Below is a small trained network, with its code and all its weights. Each question gives an input and a target symbol and asks what happens when units are switched off, that is, made to give their printed mean instead of their output.

import numpy as np


def w(rows, s, z=0):
    codes = np.array(rows[::2]) - 128.0
    scale = np.full(codes.shape[1], s)
    scale[-1] = z or s
    return codes * scale


def f(y):
    return y / 2 * (1 + np.tanh(0.7978845608 * (y + 0.044715 * y**3)))


def softmax(a):
    e = np.exp(a - a.max(-1, keepdims=True))
    return e / e.sum(-1, keepdims=True)


def log_softmax(a):
    a = a - a.max(-1, keepdims=True)
    return a - np.log(np.exp(a).sum(-1, keepdims=True))


def net(x, mask):
    ids = ['ΛΦγεζηθμτ'.index(c) for c in x.split()]
    T = len(ids)
    res = E[ids] + P[:T]
    r = res
    for j in range(2):
        rows = slice(2 * j, 2 * j + 2)
        q, k, v = (r @ M[0][rows].T for M in (Q, K, V))
        z = softmax(np.where(np.tri(T) > 0, q @ k.T / 2**0.5, -1e9)) @ v
        o = O[0][rows]
        res = res + np.where(mask[j], z, o[:, -1]) @ o[:, :-1]
    y = f(res @ A[0][:, :-1].T + A[0][:, -1])
    res = res + np.where(mask[2:14], y, B[0][:, -1]) @ B[0][:, :-1]
    return log_softmax(res[-1] @ U[:, :-1].T + U[:, -1])


Q, K, V, O, A, B = {}, {}, {}, {}, {}, {}
E = w([
[228,160,197,151,172],'Λ',
[241,93,233,146,150],'Φ',
[110,130,161,28,131],'γ',
[168,146,177,87,138],'ε',
[185,212,151,143,177],'ζ',
[173,64,231,40,125],'η',
[222,51,245,111,133],'θ',
[84,198,118,59,144],'μ',
[125,239,119,107,170],'τ',
],0.012)
P = w([
[172,96,71,94,156],'0',
[58,173,170,145,75],'1',
[177,115,89,74,152],'2',
[79,74,67,201,87],'3',
[62,108,222,147,251],'4',
[108,181,146,110,51],'5',
[163,113,114,83,164],'6',
[110,166,147,115,65],'7',
[81,114,214,130,239],'8',
[115,194,168,94,49],'9',
],0.014)
Q[0] = w([
[52,79,99,22,127],'head 1',
[124,202,81,131,184],'head 1',
[243,108,3,73,63],'head 2',
[156,135,110,81,165],'head 2',
],0.024)
K[0] = w([
[7,70,95,2,114],'head 1',
[99,235,49,157,183],'head 1',
[71,32,73,175,249],'head 2',
[128,83,38,174,107],'head 2',
],0.019)
V[0] = w([
[127,204,138,79,152],'head 1',
[64,144,37,126,199],'head 1',
[189,102,252,169,110],'head 2',
[231,151,104,235,170],'head 2',
],0.012)
O[0] = w([
[160,53,115,190,123,202],'head 1',
[170,117,184,119,130,4],'head 1',
[207,64,123,202,21,254],'head 2',
[79,81,254,238,145,42],'head 2',
],0.0091,0.0075)
A[0] = w([
[120,87,168,148,164,16],'neuron 1',
[116,166,103,123,91,90],'neuron 2',
[109,104,204,142,191,88],'neuron 3',
[143,175,88,160,119,10],'neuron 4',
[122,18,36,152,197,111],'neuron 5',
[131,137,146,128,81,37],'neuron 6',
[173,65,151,110,182,144],'neuron 7',
[176,172,162,97,106,165],'neuron 8',
[111,109,137,109,253,145],'neuron 9',
[105,118,107,114,220,2],'neuron 10',
[37,188,95,161,57,131],'neuron 11',
[85,121,182,133,210,167],'neuron 12',
],0.021,0.0097)
B[0] = w([
[142,97,34,73,92,170],'neuron 1',
[131,110,180,147,152,183],'neuron 2',
[61,175,225,76,86,198],'neuron 3',
[190,97,181,142,73,142],'neuron 4',
[76,184,119,136,152,209],'neuron 5',
[105,147,124,83,170,161],'neuron 6',
[197,92,128,167,155,247],'neuron 7',
[53,146,82,113,150,238],'neuron 8',
[49,56,158,151,76,210],'neuron 9',
[229,129,125,3,147,169],'neuron 10',
[205,104,150,169,70,193],'neuron 11',
[196,200,70,182,190,192],'neuron 12',
],0.03,0.012)
U = w([
[185,143,139,112,23,138],'Λ',
[96,221,155,106,58,254],'Φ',
[126,228,94,96,131,226],'γ',
[82,197,141,65,109,112],'ε',
[202,159,136,124,145,16],'ζ',
[203,254,115,58,95,63],'η',
[156,194,201,86,163,99],'θ',
[120,139,184,139,152,74],'μ',
[187,175,118,67,121,33],'τ',
],0.0072,0.0077)

Each question gives the input, a string of symbols that net reads in full, and the target symbol t.
The units are the heads (2 rows each of Q, K, V and O) and the neurons (one row each of A and B). Each row of codes is followed by its name. A weight is (code - 128) times the scale printed after its matrix; where a second scale follows, it is the last column's (O, A, B and U).
mask holds one flag per unit, heads first, then neurons. A switched-off unit (its flag False) gives its mean, the last column of its rows in O or B, instead of its output. The means were averaged over made-up inputs and are rounded, as every weight is.
A unit's drop is (log p(t) with every unit on - log p(t) with that unit switched off) / (log p(t) with every unit on - log p(t) with every unit switched off).
unit that matters most: the unit with the biggest drop
k most important neurons: the k neurons with the biggest drops, biggest first
which heads matter: for each layer, one digit per head in row order, 1 if its drop is at least 0.15 and else 0, layers parted by /
input τ γ Λ γ θ Λ η η η, target η: which heads matter : 01
input τ Λ η η ζ, target η: unit that matters most : head 2
input μ τ Λ ε ζ Λ γ, target μ: 2 most important neurons : neuron 9; neuron 7
input Λ τ η η Λ ζ μ τ θ, target Φ: 2 most important neurons : neuron 3; neuron 9
input θ Λ Λ, target ζ: 2 most important neurons : neuron 7; neuron 3
input θ η γ θ, target Φ: which heads matter : 11
input μ γ μ μ Φ, target ε: 2 most important neurons : neuron 9; neuron 12
input ζ Λ η, target Φ: which heads matter : 01
input τ η η Λ μ Φ μ, target η: 3 most important neurons : neuron 1; neuron 12; neuron 3
input θ η θ, target ζ: which heads matter : 01
input η η γ Φ ζ, target γ: which heads matter : 11
input Φ τ γ η τ, target θ: which heads matter : 11
input ζ τ η τ η Λ, target Λ: 2 most important neurons : neuron 5; neuron 3
input η Λ Λ τ, target Λ: which heads matter : 00
input η θ τ τ ζ Φ ζ, target θ: which heads matter : 01
input γ μ η η γ ζ η η ζ, target Φ: which heads matter : 01
input η Λ γ τ ε, target η: 3 most important neurons : neuron 1; neuron 3; neuron 12
input τ τ Λ η τ Λ Φ η Φ, target η: unit that matters most : head 2
input ε η Λ Λ η μ η, target η: 4 most important neurons : neuron 1; neuron 12; neuron 3; neuron 9
input γ μ τ η τ, target τ: which heads matter : 01
